[[138 129 128 131 128]
 [155 131 129 129 129]
 [144 130 128 131 128]] yields 131

[[135 144 104 112]
 [140 118 134 156]
 [139 109 114 150]] yields 114

[[116 128 137 132 113]
 [126 135 133 110 103]
 [134 116 145 128 122]] yields 128

[[119 131 116 139 143 131 127]
 [131 124 126 100 124 139 151]
 [121 119 121 137 133 127 134]] yields 127

[[125 125 143 133 103 133]
 [126 129 128 131 108 131]
 [114 139 135 120 123 120]] yields 123

[[139 116 109 132 119]
 [132 138 104 144 118]
 [124 123 134 120 129]] yields 120
---
[[154 134 118 148 125 138]
 [142 109 158 124 113 103]
 [155 114 146 134 106 115]] >> 134

[[123 119 122 135 127 112]
 [134 128 140 122 118 127]
 [120 120 125 152 130 106]] >> 152

[[131 123 142 137 108 142 142]
 [130 136 126 149 128 133 147]
 [141 130 123 124 127 125 115]] >> 127

[[134 133 155 146]
 [139 146 155 149]
 [147 121 131 133]] >> 121

[[126 129 118 148 140 138 149]
 [139 148 135 139 111 120 119]
 [127 135 118 148 139 132 144]] >> 139

[[132 124 102 136]
 [152 135 110 134]
 [131 125 133 119]] >> 125

[[124 120 128 143]
 [155 139 121 119]
 [120 121 112 131]] >> 121
---
[[137 136 142 114 101]
 [133 133 135 121 115]] -> 115

[153 108 117 105 156 120] -> 117

[121 145 106 155 140 115 130] -> 121

[[124 115 117 136 148]
 [129 130 122 114 113]
 [139 118 102 142 121]] -> 114

[127 129 137 145 105 140 115] -> 127

[107 143 115 129 141 136 156] -> 129

[141 106 136 102] -> 136
---
[121 121 147 102 117 108 138] Out: 102

[[134 129 134 135 118 131]
 [130 133 126 146 138 101]
 [149 121 124 126 123 131]] Out: 124

[117 111 128 100 113 108] Out: 128

[[132 115 122 122 114 105 146]
 [127 132 129 130 133 136 121]
 [126 127 130 128 129 130 129]] Out: 128

[113 104 130 149 118 121 115] Out: 149

[116 137 134 131 113 119 101] Out: 131

[[106 126 122 144 111 151 105]
 [138 143 116 103 120 121 113]] Out: 103

[[135 121 135 145]
 [129 135 144 136]
 [102 120 136 129]] Out: 102

[128 135 128 125 146 100 139] Out: 125
---
[[135 132 127 127 128 134 141]
 [126 130 132 127 153 131 123]
 [128 131 104 129 131 130 128]] ⇒ 130

[[106 146 147 113 143]
 [147 138 127 106 152]] ⇒ 138

[[122 129 121 111 116]
 [138 136 122 122 113]
 [109 134 133 104 107]] ⇒ 136

[[133 149 137 130 107 113 138]
 [140 112 145 151 130 143 137]] ⇒ 112

[[127 134 128 125 124]
 [131 124 104 117 125]
 [125 149 144 133 121]] ⇒ 124

[[122 128 126 123 147 107]
 [117 117 136 136 126 146]
 [157 144 126 121 107 141]] ⇒ 117

[[109 123 108 106]
 [151 106 151 105]
 [146 151 107 138]] ⇒ 106

[[113 128 129 146 120 122 139]
 [130 115 137 141 127 127 106]
 [120 139 107 117 133 136 133]] ⇒ 115
---
((124, 127, 112, 133, 115), (107, 139, 120, 111, 121), (124, 137, 126, 121, 109)) -> 127
((139, 139, 111, 129, 114), (129, 141, 119, 119, 113), (140, 115, 102, 155, 128)) -> 139
((130, 134, 139, 142, 150, 130), (129, 121, 141, 129, 128, 117), (137, 126, 138, 135, 149, 121)) -> 134
((99, 152, 135, 108), (140, 111, 128, 101), (117, 143, 134, 140)) -> 152
((152, 136, 149, 144, 138, 113), (153, 147, 122, 130, 139, 133), (139, 136, 132, 142, 149, 107)) -> 136
((109, 147, 110, 113, 115), (143, 112, 123, 118, 124), (118, 154, 121, 132, 136)) -> 147
((119, 137, 110, 115, 114, 129, 118), (111, 118, 111, 109, 111, 151, 129), (107, 126, 140, 126, 126, 139, 130)) -> 137
---
[135 140 156 113 138] value 156
[103 128 132 100] value 128
[128 130 141 107 130 148] value 107
[142 113 128 131 151 123] value 131
[115 127 134 142 144 156] value 142
[144 123 115 105] value 123
---
[[134 116 138 129]
 [133 121 143 102]] >> 143

[103 146 119 136 124 147 135] >> 119

[142 145 123 125 134 152 122] >> 123

[[113 116 127 124 105]
 [126 125 132 145 139]] >> 132

[[142 135 121 122 135 153]
 [144 111 121 118 127 126]] >> 121

[[112 133 144 122 128]
 [108 152 143 127 111]] >> 143

[117 129 106 140 124] >> 106

[128 115 118 100 113] >> 118

[150 119 141 123 157 128] >> 141

[107 108 153 113] >> 153
---
Input:
[[119 117 100 130]
 [114 126 115 130]
 [141 120 124 133]]
Output: 130

Input:
[[140 138 112 134 112]
 [154 122 103 130 103]
 [141 112 110 146 110]]
Output: 112

Input:
[[149 125 124 135 132 127 112]
 [125 120 120 126 122 127 131]
 [131 125 116 133 125 132 132]]
Output: 112

Input:
[[125 105 140 135 158 101]
 [108 120 133 132 114 105]
 [150 147 150 148 139 108]]
Output: 101

Input:
[[142 124 121 129 125]
 [118 149 121 122 139]
 [121 156 125 112 125]]
Output: 125

Input:
[[153 152 101 104]
 [155 104 158  99]
 [103 101  99 158]]
Output: 104

Input:
[[149 122 122 116]
 [127 151 111 134]
 [111 121 119 146]]
Output: 116

Input:
[[133 128 121 134 133]
 [146 135 100 143 123]
 [158 148 102 149 123]]
Output: 133

Input:
[[117 115 129 135 128 122]
 [141 142 128 121 127 134]
 [147 150 128 115 127 135]]
Output: 122

Input:
[[115 119 130 148 134 131 129]
 [129 128 133 140 142 136 122]
 [137 104 139 135 129 134 129]]
Output: 129
---
[125 144 135 152 126 116] --> 116
[154 140 148 154 112 143 151] --> 151
[119 146 124 154 126 102] --> 102
[119 105 113 120 133 118] --> 118
[119 149 144 132 150 148 120] --> 120
[150 106 141 138 130 121 132] --> 132
---
[155 158 132 119 101 128] Out: 132
[134 150 115 118] Out: 118
[132 121 111 103 103 103 122] Out: 121
[139 101 130 120] Out: 120
[100 126 130 124 121 140 144] Out: 130
[117 135 152 158 136] Out: 136
[137 112 150 149] Out: 137
---
[121 110 144 135 157 143 132] ans = 110

[[131 118 105 107 122 108]
 [147 123 139 137 123 146]] ans = 123

[[104 135 120 125 122]
 [114 129 120 121 135]] ans = 129

[132 119 143 157] ans = 119

[[113 117 129 122 121 129 121]
 [140 135 109 131 130 131 133]
 [128 122 143 110 111 105 114]] ans = 122

[109 134 111 128 154 112 144] ans = 134

[126 104 120 110 144] ans = 104
---
114	120	110	133	133	123	128
112	121	110	141	118	125	111
142	131	136	117	135	149	117
gives 141, 149

113	129	113	132	101 gives 113, 132

112	137	105	113	136 gives 105, 137

155	125	139	132	124 gives 139, 155

134	119	154	141	149 gives 154, 154

113	131	145	106	115	131	151 gives 106, 151

116	132	156	119	127 gives 156, 156
---
[[152 135 135 132 141 136]
 [144 139 126 141 146 130]] result: 152, 130

[107 148 131 141 150 138 142] result: 107, 142

[154 107 133 125] result: 154, 125

[129 126 106 142] result: 129, 142

[[126 136 129 125 121 131]
 [125 151 136 110 129 144]] result: 126, 144

[124  99 105 114 112 123 130] result: 124, 130
---
Q: [106 113 137 153 114]
A: 114
Q: [156 152 129 142 158]
A: 152
Q: [138 125 146 152 129]
A: 138
Q: [105 140 122 130 123]
A: 123
Q: [ 98 144 138  99 145]
A: 138
Q: [118 107 134 130 105]
A: 118
Q: [133 132 155 154 105]
A: 133
